In the rows, zero is written as 128.
Rows near named flat spaces through zero
tosastarin: [136 131 115 119  86 125 130 105 143 175 124 114 107 159 160 126 124  89
 133 116 113 174 129]
kelazaf: [132  98  80  59 141 135  87 129 117 149 135  91 124  94 125 126  98  90
 133 107 122 133 100]
kupiflum: [126 133  97 143 158 171 152 161 141 123 115 117 134  98 118 113  84  72
  79 147 160  78 117]
senonivus: [122 155 156 181 146 148  99 190 163 107 156 135 174 165  54  89 118 217
  83 180 164  44 149]
kupiflum: [109  96  89  61 172 142 123  98 131 102  95 152 128  91 230 176  94  37
 162 166 169  97 113]
tosastarin: [128 135 156 146  97 117 113 134 131 128 142 136 130 153 105 115 132 159
 129 153 127 130 155]
senonivus: [120 114 123  93 149 123 106 116 128 115 126 137 135 125 158 149 130 130
 155 134 136 119 120]
kupiflum: [132 156 147 185 130 122 193 109 137 129 106 149 125 152 159 140 168 142
 124 103 117 149 125]
senonivus: [142 142 123 164  64 121 150 118 140 174 120 124 124 162 133  98 118 109
 103 154 125 156 152]
tosastarin: [118 129 156 105 138 145  90 146 136 115 160 112  97 134  95 140 131 126
 146  90 113 137 124]
kupiflum: [120  78 111  45  89 127  56 131  93 118 144 115 105  73 110 121  59  52
 149 191 145 125 157]
kelazaf: [128 106 113  95 139 120 114 125 102 116 127 123 130  90 123 133 119 120
 139 128 126 126 121]
kupiflum: [139 100 127 101  56 114 108 130  74 141 144 100  86  74  66 100  90  72
 125 141 104 177 159]
tosastarin: [140 121  80 135 142 105 172  95 120 145  85 143 170 118 191 130 137 135
 120 146 139 122 110]
tosastarin: [150 107 105  96 140  75 139  90  70 144 123 106 134  91 119 138 187 191
 159  37  64 198  87]
tosastarin: [146 116 104 122 100 122 158 120  86 152 121  96  96  77  99 113 120  78
 112  84  93 182 118]
kupiflum: [122 130 117 130 147 151 121 150 144 121 128 127 139 124 123 121 103 113
 108 152 154  88 127]
kelazaf: [115 167 184 178 125 196 136 191 161 113 167 102  61 141  45 116 108  73
  89  84 122 124 140]
tosastarin: [113 132 140 131 171 147 116 151 143  90 132 145 144 125 125 139 121 143
 126 151 157  74 128]
kelazaf: [135 102  69  73 109 108  91  96 140 174 111 124 163 146 194 123 102 113
 141 174 147 125 121]
kupiflum: [138 159 151 195 110 136 153 159 138 140 141 118 131 151  65  92 140 170
  84 117 118 126 139]
kelazaf: [150 121  88 112 136  97 144  98 109 169 116 103 145 124 142 126 166 169
 135  61  87 174  87]
kelazaf: [149 126  98 126 122  95 151  97 111 167 114 112 143 131 143 123 164 165
 131  78  92 174 100]
senonivus: [132 111  88 136 132 149 130 173 103 111 119 119 158  59  72  81  57  94
  65 208 174  55 144]
senonivus: [126 156 159 164 122 129 129 132 163 138 139 137 132 189 129 128 157 174
 129 118 123 130 134]
kupiflum: [119 148 126 147 187 131 169 102 163 116  98 161 152 164 214 169 170 152
 146 107 141 110  99]
kelazaf: [141  79  83  75 101  72 121  81  66 133 100 138 156  71 163 126 117 126
 154 175 127 148 135]
senonivus: [123 133 118 149 161 154 146 157 131 103 119 134 144 101 112 119 104 115
  94 155 159  74 126]
senonivus: [133 146 127 160 109 134 182 106 142 152 106 133 105 147 171 136 139  82
 121 107 118 164 125]
tosastarin: [122 137 133 134  98 162 125 143 155 143 134 119  95 143 129 119  88  52
 110 149 144 127 146]
kelazaf: [134 133 140 157  71 119 149 120 120 141 121 137 114 135 125 110 114 100
 116 167 130 149 163]
senonivus: [118 102 120  57  86  84  14  94 168 156 142 157 186 216 200 131 114 194
 186 240 166 100 163]
[113 130 107 136 170 183 152 161 145  99 111 133 123  88 138 130  73  41
  89 164 177  62 123]
tosastarin
[148 125  98 117 142 119 140 127 106 160 133  84 124 106  93 117 153 151
 118  39  81 171  85]
kupiflum
[129 101  80  62 160 121  88 116 127 142 125 112 153 114 158 138 118 131
 146 121 133 116  96]
kelazaf
[122 114  92 131 215 155 173 156  95  70  99 134 152  30 116 135 104  99
  93 132 160  57  97]
tosastarin
[117 148 160 144 169 138 126 139 150 104 140 138 129 155 124 149 162 175
 141  93 124 114 115]
senonivus
[118 141 160 109 106 127  74 117 178 150 155 131 116 213 157 145 147 154
 167 122 122 147 137]
tosastarin
[139 164 149 215 111 130 218 123 128 135 106 139 114 139 126 119 158 125
  95 101 112 156 133]
kupiflum
[130 121 139 134 121 118 142 127  97 110 126 132 118  96 107 127 132 127
 130 126 118 140 137]
kelazaf
[136 155 123 149 164 131 145 126 159 154 130 113 141 173 137 135 177 186
 125  51 102 142  87]
kelazaf
[122 128 129 116 187 128 122 132 129 103 131 131 146 122 130 149 157 175
 143  90 124 108  98]
kelazaf
[136 156 160 185 111 135 134 164 137 135 153 114 128 153  50  94 142 183
  93 110 113 127 140]
senonivus
[115 146 139 144 171 139 124 132 171 112 123 155 160 174 168 146 145 170
 134 146 157  80 121]
kupiflum
[122  94 147  58  86  96  31 121 109 125 166 123 124 135 102 127 117 161
 178 162 119 145 157]
kupiflum
[133 122 114 136 107 139 161 130 105 131 115 119 103  84 117 117  99  58
 105 134 128 141 135]
kupiflum
[136 141 134 142  71 109 131  98 153 174 124 133 123 190 169 123 141 128
 139 140 118 170 146]
senonivus
[106 121 144 102 238 153 116 157 118  50 139 136 133  78 108 170 148 159
 148  79 135  74  89]
senonivus
[ 99 145 150 130 215 152 112 139 183  78 126 170 164 171 184 171 149 175
 151 145 172  49 112]
senonivus
[123 115 132 111 111 118 134 103 114 118 115 145 112 114 166 146 122  87
 152 149 132 145 142]
kupiflum
[139 145 136 166 124 105 165 110 127 141 116 137 141 152 140 128 171 178
 127 101 107 153 121]
kelazaf

Rows near named flat spaces through zero
kos_kad: [105 123  87 115 127 119 128 108 132 108 123 157  79  87 141 120 126 160
 130 100 148 112 104]
tedun_pota: [ 81  51 199 125 169 104  52 163 125 142 141 130 125 120  79 142 113 135
  47 113  43 160 189]
setim_bedat: [111 117  84 102 105 107 115 113 123 127  85 160  91 103 123 122 133 154
 136 102 121 108  95]
kos_kad: [132 100 136 111  86 108  95 135 134 121  98 146 127 115 138 112 136 112
 108  94 115 151 160]
kos_kad: [143 158 143 133 167 149 153 137 123 135 141 109 165 156 104 128 126  97
 142 155 138 137 127]
bem_luf: [ 99 126  93 140 181 173 127 117 112 115 131  92 126 107 141 139 127 142
 116  94 121 159 109]
bem_luf: [111 109 122 121  84  93 119 121 133 146 125 164  82 116 134 159 125 198
 139 160  97  63 105]
bem_luf: [137 132 134 134 132 137 131 130 132 117 136 117 140 128 138 116 129 105
 122 115 145 150 143]
setim_bedat: [122 137  81  88  98  74 135 106 134 125  90 200  67 105  97  98 126 147
 157 120 161  72  78]
tedun_pota: [107  97 161 123 152 115  98 143 131 126 142 138 122 118 105 127 119 127
  92 120 103 143 160]
tedun_pota: [148 165 111 145 105 158 173 117 131 130 147 115 139 136 176 161 135 158
 173 171 144  98 108]
tedun_pota: [116  93 142 136 100 134  95 140 117 152 109 106 140 135 144 170 135 162
 112 134  56 131 140]
tedun_pota: [133 130 127 149 165 115 123 127 106 158 117  80 137 176  70  98 119  90
 116 119 131 135  86]
setim_bedat: [133  94 108 166  91 153  88 128  93 165  74  31 164 168 155 144 145 123
 105  85  65 172 105]
bem_luf: [107 134  87  94 126 130 133 116 126 117 100 173 102  92 129 141 133 163
 150 123 121 106 105]
setim_bedat: [139 150 140 125 133 114 152 128 138 128 150 151 122 136 113 122 121 126
 147 162 154  99 123]
setim_bedat: [123 145 130 130 129 150 152 131 124 147 141 130 138 136 139 186 130 181
 160 191  92  86 113]
bem_luf: [162 133 179 141  84  79 141 135 156 133 171 151 117 151 127 107 118 114
 132 171 167  91 153]
tedun_pota: [136 123  87 101  99 101 111 115 125 116  68 149 112 117 114  74 137  87
 126  64 158 149 111]
setim_bedat: [131 130 203 124 150 159 134 162 148 115 182 145 174 121 146 171 127 129
 120 182  99 145 214]
bem_luf: [120 165 113 116 179 121 169 115 138 110 163 166  98 113  98 111 113 132
 152 151 184  93 101]
kos_kad: [ 86 103  56 122 128 115 111  94 124 103 111 145  50  70 148 109 124 174
 114  59 150 119  81]
tedun_pota: [144 141 108 141  88 137 146 117 128 132 125 114 128 134 167 141 136 147
 152 139 137 111 109]
kos_kad: [119 158 100  87 142 126 158 116 144  96 130 200 100  84 125 122 127 142
 160 136 167 102 123]
tedun_pota: [129 120 136 153 146 120 117 130 111 158 125  83 136 167  95 121 121 115
 114 129 112 130 102]
kos_kad: [162 173 175  93 135 135 164 153 146 124 139 179 181 144 105 138 133  91
 167 196 138 118 175]
kos_kad: [101 137 106  90 172 139 129 131 112 137  93 159 131 118  81 149 129 144
 145 141  91 115 104]
bem_luf: [155 144 184 162 135  89 154 133 150 136 203 126 116 164 106 102 106 109
 126 180 182  90 136]
setim_bedat: [152 163 129 129 133  88 163 117 141 128 151 153 105 148  91  84 115 101
 152 153 199  87  98]
kos_kad: [102 121  82 152 145 131 132 101 121 122 143 106  79 108 145 125 119 168
 122 101 148 112  78]
setim_bedat: [138 149 138 151 144 144 154 129 124 142 156 101 144 154 129 147 124 136
 144 168 130 111 113]
bem_luf: [129 115 138 174 128 152 129 120 141  99 185  83 120 110 194 120 123 129
  97  96 165 164 157]
[150 118 173 148 126 134 114 147 132 129 143  93 168 153 133 114 129  79
 101 119 128 173 175]
setim_bedat
[164 111 193 129  53 104 113 153 150 135 138 143 157 147 157 138 136 114
 122 160 109 128 196]
kos_kad
[ 88 128  62 130 232 164 113 114  80 139  78  68 132 136  63 105 124 100
 109  60 113 177  55]
kos_kad
[107 110 111 134 132 142 111 125 114 138 113 107 124 123 136 152 131 157
 119 116  89 132 113]
bem_luf
[132 114  80 158 107 128 109 110  99 153  81  59 125 157 131 108 135 118
 118  77 121 146  69]
setim_bedat
[137 165 124 133 213 113 155 122 120 128 143 115 129 161  44  62 109  55
 128 119 197 137  89]
tedun_pota
[139 119 134 112  88 116 113 136 128 137  96 142 141 134 130 131 138 121
 132 128 105 129 142]
bem_luf
[118 115 127 131 143 134 110 134 111 146 106 102 141 143 107 135 129 124
 116 119  93 142 117]
kos_kad
[108  71 116 196 118 129  80 118  98 165 124  20 112 159 146 136 123 155
  75  82  81 149  88]
kos_kad
[136 131 152 153 144 142 130 139 116 156 139  83 159 168 115 148 126 124
 126 158 100 129 123]
kos_kad
[161 114 198 173 100 132 116 156 123 170 150  61 186 196 135 154 129 109
 112 174  82 138 161]
kos_kad
[127 136  95  73 113 137 118 132 117 126  51 167 150 114 111 130 148 112
 151 108  99 144 126]
bem_luf
[166 129 177 135  90 120 127 146 144 127 141 124 164 151 145 117 133  87
 123 142 138 147 181]
kos_kad
[128 119  73 146 104 120 115 106 103 152  79  81 112 149 126 110 134 129
 129  86 125 127  61]
setim_bedat
[ 78  89  88 158 165 184  94 120  93 139 110  52 127 112 157 175 132 180
  95  82  56 166  99]
bem_luf
[117 150 107 108 162 128 148 120 126 122 127 156 113 117 100 124 123 135
 148 139 145 107 102]
bem_luf

Rows near named flat spaces through zero (a row that begins with a name and a colon came from that space)
banofberap: [115 120  89 128 145 129 154 164 151 167 187 172 154 148 103 161 125 204
 126 192 131 116 119]
linutkedid: [171 115  75 130 114 100 168 160 121 138 153 112 118 116  87 192  93 144
 169 156 114 140 205]
linutkedid: [103 160  61 114  74 119 161  61 143  69 168 105 171 165  97 148  71 189
  97  99 209 101 133]
gonanise: [ 62 128 129 112 164 132 121 130 167  93 126 143  94 129 150 104 114 118
  90  94 143 123 132]
linutkedid: [118 145 133 160 122 125 129 116 129 154 146 100 124 121  93 137 142 165
 102 152 164 149 157]
banofberap: [136 132 122 165 115 153 151 155 120 140 157 139 108 161 131 127 151 130
 141 140 120 143  94]
gonanise: [170 123 136 162  52 102 160 125  39 194 125 151 215 114  70  74  76 141
  75 152 223 180 241]
gonanise: [118 109  64 113 128 145 160 149 133 141 169 210 170 196 155 135 106 147
 168 152 177 128 111]
banofberap: [115 146 152 101 136  83  98  59 155 114  95  61 126  90 123 145 120 126
 100 139 178 149 208]
linutkedid: [102 124 140  72 139 114 126 114 165  84 125 151 144 137 173 111 108 122
  99 129 104  96  86]
sabrepi: [127 123 131 123 130 113 140 143 133 143 141 138 137 120 118 129 116 146
 107 158 127 134 152]
turublafof: [141 111 140 101 131 125 130 144 127 125 120 162 145 137 163 113 124 104
 138 139  97 118 100]
turublafof: [101 141 157 157 127 140 128 130 132 145 145 132 123 137 125  98 151 148
  81 145 145 143 108]
banofberap: [130 117 147 117 117 131 125 123 107 130 106 163 154 143 164  82 119  89
 123 118 153 142 127]
turublafof: [ 93 149 117 164  92 142 152 124 110 109 153 124 134 129  80  91  98 165
  55  82 166 120 131]
gonanise: [ 98 129 107 144 142 115 154 145 155 151 166 136 107 144 117 144 119 155
 109 174 182 171 195]
gonanise: [157 125 123 153 119 131 139 168 103 179 158 135 158 100  62 149 135 197
 116 164  81 101 111]
gonanise: [ 74 125 102 131 161 140 140 166 158 138 171 166 125 126  97 132 117 194
  87 136 122  99 111]
turublafof: [113 120 146 134 152 160 117 142 139 145 132 173 121 171 184 104 173 105
 153 147 127 139  62]
sabrepi: [191 131 153 130  97 112 112 104  87 130  87  77 138  93 113 138 134  96
 155 116  98 130 145]
turublafof: [ 88 120 157 100 167 120 106 117 161 120 104 148 109 137 187  99 136  85
 116 135 157 154 146]
sabrepi: [164 147 169 138 105 114  83  55  93 121  58  48 123  94 128 121 148  70
 149  89 165 159 177]
linutkedid: [184 129 160 147 131 112 134 154 138 110 112  51  31 104 145 175 166  63
 179 145  32 161 142]
linutkedid: [154 118 111  92 122 110 148 138 146  78 125 118 104 133 158 157 104  92
 162 120  71 113 121]
gonanise: [161 148 107 110 103 151 114  68 138  96 134 106 158 182 165 167 167 136
 200 130 116  90  14]
sabrepi: [ 95 134 152 131 187 118  92 122 172 137 112  86  68  94 128 154 164 126
 126 141 124 147 164]
sabrepi: [138 100 110 103 131 108 155 165 123 123 125 166 129 128 144 123  83  96
 136 132 122 141 181]
gonanise: [172 144 104 129 132 134  86  81 122 113  96  46 113  94  93 203 159 134
 210  87  93  91 109]
banofberap: [124 114 118 129 153 133 141 160 148 180 166 179 143 164 148 143 153 157
 148 208 140 148 116]
gonanise: [106 148 170 134 141 109 117 100 168 101 116  65  62 119 154 131 152  95
 102 140 135 168 159]
banofberap: [158 122 131  92 120  84 130 105 136 115 108  98 134 109 138 154 104 104
 141 152 128 143 190]
turublafof: [147 152 183 142 100 112 125  93 132 143 134  85 138 130 134 121 164 141
  91 188 128 151 110]
sabrepi: [194 136 105 163  67 154 150 125  77 142 147 125 162 165 114 142 147 136
 181 131 117 121  69]
turublafof: [ 99 124 107 119 176 122 104 133 153 129 118 110 100  86  95 162 122 150
 134 106 122 110 168]
turublafof: [132 138 137  81 126 103 108  82 150  82 104  88 139 104 135 146 113 127
 121 112 101  92 115]
linutkedid: [ 85 148 148 141 168 145 104 121 176 142 155 112 106 129 122 146 182 185
 104 162 111 110  66]
gonanise: [185 109 121 110 114 136 122 132  95 127 100 146 150 141 160 134 133  79
 202 115  93 118  95]
banofberap: [100 142 131 156 122 146 131 124 127 135 146 132 129 139 112 108 137 155
  94 121 158 131 113]
banofberap: [138 108 193  95 157  82 114 151 141 156 101 129 127  76 145 113 127 106
  88 188  81 147 178]
banofberap: [105 119  89  81 160 125  99 105 144 117 113 147 168 109 113 151 102 161
 145  96 141  75 126]
turublafof: [122 131 194 144 144 143 115 144 142 173 143 152 131 149 167  97 195 136
 103 201 100 144  53]
linutkedid: [135 112 117  98 151 108 122 144 136 144 126 140 149  96 107 153 110 154
 132 147 100 104 150]
sabrepi: [123 147 117 151  86 137 144  98 108 128 145 126 159 156 114 108 119 149
 103 122 192 140 128]
turublafof: [116 117 166  73 144 105 113 118 152 103 103 147 143 118 177 100 116 100
 100 138  98 113 109]
linutkedid: [141 106 120 127 138 118 122 154  95 182 117 163 169  98  93 122 108 144
 129 140 147 132 185]
sabrepi: [206 112 165 125 109  89 116 119  85 183  86 104 154  98 132 138 138  82
 168 184 134 181 210]
sabrepi: [138 151 143 152  89 123 132  97 110 147 144 101 164 125  91 121 134 173
  87 152 158 131 127]
linutkedid: [127 113  95 163 160 168 139 188 130 171 163 174 102 162 130 151 166 143
 186 149 112 135  91]
banofberap: [161 135  85 162 103 143 169 176 119 104 169  96  85 120  73 179 120 159
 151 105  41  93  92]
sabrepi: [146 121 159 102 149 110  94 121 129 108  77  89 104  73 131 136 130  88
 139  98  67 110 140]
[105 138  80 172 116 117 173 134 140 129 164 103  75 153 104 154 103 129
 126 137 222 200 246]
sabrepi
[106 135 126  64  57  93 161  76 114  14 102 136 178 129 150  53  13  88
  35  37 157  94 147]
turublafof
[145 107  62  74 125  91 171 153 152 104 160 152 151 131 117 184  61 156
 150 154 104 101 169]
linutkedid
[127 126 128 106 152 132 107 134 144 121 126 125 134 103 115 151 138 158
 134 122  64  75  75]
turublafof
[132 123 119 119 129 127 131 120 133 118 121 133 121 150 158 132 127  98
 156 129 148 146 139]
gonanise
[124 105 106 110 179 123 111 157 143 145 114 141 107 102 123 162 126 122
 170 126 109 123 166]
turublafof
[127 114 113  85 148 108 116 106 146 143 120 154 166 141 156 145 119 129
 156 164 169 135 157]
banofberap
[132 107  95 108 120 125 171 164 136 111 153 180 127 171 166 127  96 104
 149 142 125 138 131]
linutkedid
[124 124 134 113 169 115  99 111 157 138 107 105 101 118 150 160 153 108
 165 149 139 149 162]
turublafof
[141 153 171 144 103 123 127 106 134 130 142  86 129 125 121 127 161 153
  91 166 100 126  83]
gonanise
[118 141 153 126 155 150  79  99 141 109  96  94 104 112 141 133 173 115
 149  89  92  98  63]
sabrepi
[201 133 141 133  76 135 118 102  71 123  96  99 163 121 122 126 138 101
 169 100  92 108  85]
sabrepi
[137 142 128 140 100 126 133 110 114 116 131 101 136 120 102 128 121 143
 110 112 130 119 125]
sabrepi
[137 135 101 140 108 107 172 139 145 123 169 107 106 145 113 164 110 147
 124 169 142 157 176]
linutkedid
[ 90 149 110 134 127 138 156 121 182  97 183 123  99 181 150 147 142 162
 111 158 137 128  78]
linutkedid
[181 118 118 143 127 122 160 165 142 156 160 122  90 167 161 184 166 107
 203 213  93 173 129]
banofberap
[155 143 109 152  87 131 137 111  94 165 156 119 192 124  63 143 126 204
 114 151 150 107 116]
gonanise
[106 114 144 121 139 128 144 163 137 128 137 172 121 140 157  92 117 112
  97 141 118 139 123]
gonanise
[ 92 127  74 157 168 149 159 183 176 123 184 133  49 155 117 181 140 155
 157 139 113 137 129]
sabrepi
[135 145 144 139 118 141 106 100 120 124 119 100 136 122 118 128 155 140
 128 114 116 108  81]
sabrepi
[121 151 189 142 121 135  91  84 122 111  90  80 110 110 142  92 163  97
  98  98 127 135 100]
linutkedid
[173 113 124 116 129 126 128 143 119 145 124 137 138 134 145 155 143 113
 185 157  89 125 110]
turublafof

Rows near named flat spaces through zero (a row that begins with a name and a colon came from that space)
dokat-depa: [133 173 113 211 159 107 179  87 124 109  97 111 189  78 139 178 108  69
 179 160 144 163 103]
dokat-depa: [131 107 135  62 128 113 125 150 102 139 157  94 106 139 127 112 140 139
 116 145 151 113 138]
pibi-riv: [111 142 126 130 141 101 191 135 108 143 145 102 157 114 169 142 145  81
 136 153 120 159 103]
nisur-pekan: [123  61 141 138 117 153 156  95 176 129 168  92  97  54 148 135 108  91
 121  94 130  91 123]
sovuf-mugus: [148  85 159 106 107 120 193 131 125 123 158  83  60 135 165 147 112  57
 180 116 162 149  98]
sovuf-mugus: [153  96 127 112 135 122 128 118 140 105 146  96 105  95 126 149 106 120
 144 124 169  82 139]
nisur-pekan: [121 132 112 156 129 125 111 115 146 110 129 160 121  90 133 120 116 150
  87  94  91  79 151]
pibi-riv: [116 144  91 160 132 125  82 153 177 127 100 198 130 149 123 146 135 156
 116 129 100 118 156]
sovuf-mugus: [135  71 145  53 108 127 114 148 123 133 171 100  48 134 128 100 126 142
 104 110 144  87 149]
nisur-pekan: [145  91 140 143 122 128 147  93 140 107 142  92  72  74 128 139  90  92
 147 110 154 103 132]
pibi-riv: [118  99 157 148 104 186 110  92 149 152 120 119 117 121  95 102 120 128
 130 111 125 161 113]
dokat-depa: [147 168 143 108 162 103 177  95  41 110 143  53 215  86 131 121 129 121
 130 153 159 120 101]
nisur-pekan: [110  90 146 112 119 157 159 124 149 155 162 101 146 110 151 121 145 107
 118 116 119 135 102]
nisur-pekan: [118 120 123 160 116 164  89 105 166 112 131 181 138  93 125 100 119 181
  62  56  66  61 147]
nisur-pekan: [102 190 104 133 156  70 181 156  81 144 126 129 185 136 168 139 161 101
 122 178 102 169 115]
dokat-depa: [125 180 115 183 138 113 157 124 122 110 104 167 176 130 155 146 129 116
 133 116  93 141 111]
dokat-depa: [138 108 129 191 116 186  53  68 179 107  95 157 111  79  65 114  85 171
 112  85 123  89 156]
dokat-depa: [116 115 145 100 117 155 114 131 122 157 134 117 137 150 111 101 146 145
 115 134 126 152 119]
sovuf-mugus: [150 105 144  83 109 121 120 149 114 118 139 121  61 166 126 119 119 132
 142 115 151 118 135]
pibi-riv: [180 132 156 133 107 172  68 104 119  88  89 149 110 175  72 115  94 178
 159  85 161 115 127]
sovuf-mugus: [195 134 122 140 145 108 138 124 133  61 111 119 133 134 133 193  89 112
 204 120 198  87 121]
sovuf-mugus: [137 123 114  40 142  87 101 173  91 127 155 108 109 149 123 114 146 169
  99 157 153  82 164]
dokat-depa: [133 150 113 185 138 114 148 113 144 107 108 145 139 106 142 161 111 100
 152 127 123 132 124]
sovuf-mugus: [101 125 121  78 135 117 137 159 115 154 165 123 160 129 154 105 167 150
  74 134  98 108 131]
sovuf-mugus: [136 138 126 108 130 116 126 146 113 123 128 134 128 154 132 129 134 138
 131 131 133 125 129]
nisur-pekan: [139 152 125 178 151 122 183 108 133 120 109 103 193 112 146 182 122  68
 195 160 160 174  87]
pibi-riv: [125  99 120 102 137 111 148 130 136 120 171 103 124  77 157 132 128 124
  97 115 125  67 140]
dokat-depa: [125 107 102 157 123 119 104 140 185 123 113 162  65 124 126 158 111 113
 145 132 131 120 157]
nisur-pekan: [137 144  94 182 149  94 129 112 151  94 111 144 118  77 134 167  99 111
 138 132 131  92 153]
pibi-riv: [132 162 136 160 119 141 118 128 120 134  82 154 135 183 106 132 127 122
 169 143 132 196 110]
pibi-riv: [126 147  78  93 150  51 104 187 119 119 128 152  80 147 139 148 137 142
 115 174 135  96 183]
pibi-riv: [ 94  92 134 161 105 172 102 111 182 171 116 141  88 118 102 114 127 114
 124 132 110 173 133]
sovuf-mugus: [125 140 122 135 133 127 118 127 126 129 120 135 140 128 121 127 130 137
 123 135 124 130 133]
dokat-depa: [147  96 160 100 104 142 169 132 127 113 162 116 102 141 166 123 123 111
 134  73 124 108 100]
pibi-riv: [111 136 142 126 136 159 145 105 115 140 149 113 218  97 137 102 150 149
  86 107  97 115 102]
nisur-pekan: [148 108 147 162 117 155 132  82 142 102 126 117 110  88 118 128  92 118
 139  85 135 104 120]
[106 170  87 129 154 100  66 145 116 144  98 154 149 131  87 118 144 175
  95 185 120 130 175]
dokat-depa
[102 116 100  72 158 116 115 149 134 142 179 114 203  78 147 113 167 180
  44 136 103  46 153]
sovuf-mugus
[ 93  73 103 124 121 105 121 147 182 160 151 123  30  91 137 138 126  91
 114 158 124 125 169]
pibi-riv
[101 163 105 161 138 130  97 134 138 153  93 163 160 143 105 126 145 143
 119 164 106 169 139]
dokat-depa
[136 166 128 114 134  94 134 142  74 125 111 121 119 163 120 123 130 125
 145 159 142 160 129]
nisur-pekan
[126 133 117 176 135 138  80  86 139 127  90 126 107  88  69 126  98 135
 135 154 146 138 158]
sovuf-mugus
[162 153 131 159 129 104 121  98  93  84  99 124  80 114 104 133  82 121
 156 121 153 117 143]
nisur-pekan
[176 116 154 124 109 143  87 102 107  95 100 115  55 151  74 120  82 142
 171 113 182 125 140]
nisur-pekan
[124 117 119 146 121 112 135 140 151 135 117 137  71 139 134 151 119  90
 160 147 138 158 136]
pibi-riv
[109 151 108 125 155 102 148 135 112 143 135 111 182 106 141 137 150 120
 116 169 124 136 127]
sovuf-mugus
[106 134 122 116 133 141 133 153 143 156 133 141 186 154 142 131 165 136
 118 143 111 150 112]
nisur-pekan
[121 136  87 132 152 108 123 150 165 104 149 170 185  93 168 150 143 162
  77 101  89  40 150]
pibi-riv
[161 184 143 142 131 119 147 130  78 104  90 136 162 190 124 142 123 121
 183 135 151 176  95]
pibi-riv
[159 156  90  76 151  57  92 178  95  85 127 148  97 156 128 143 124 173
 117 146 152  58 180]
pibi-riv
[111  92 162 144  97 152 185 113 142 153 148 109  83 123 159 120 125  65
 146 104 110 178  91]
sovuf-mugus
[138 113 123 162 130 115 140  95 140 100 135 118  88  64 134 139  92 106
 126 105 128  87 144]
nisur-pekan
[106 122 101 137 141  96 147 135 146 130 150 130 118  79 159 139 131 111
  98 134 103  96 149]
nisur-pekan
[134 156 112 186 151 121 124  89 129 110  99 123 163  79 106 149 106 119
 143 147 140 127 134]
dokat-depa
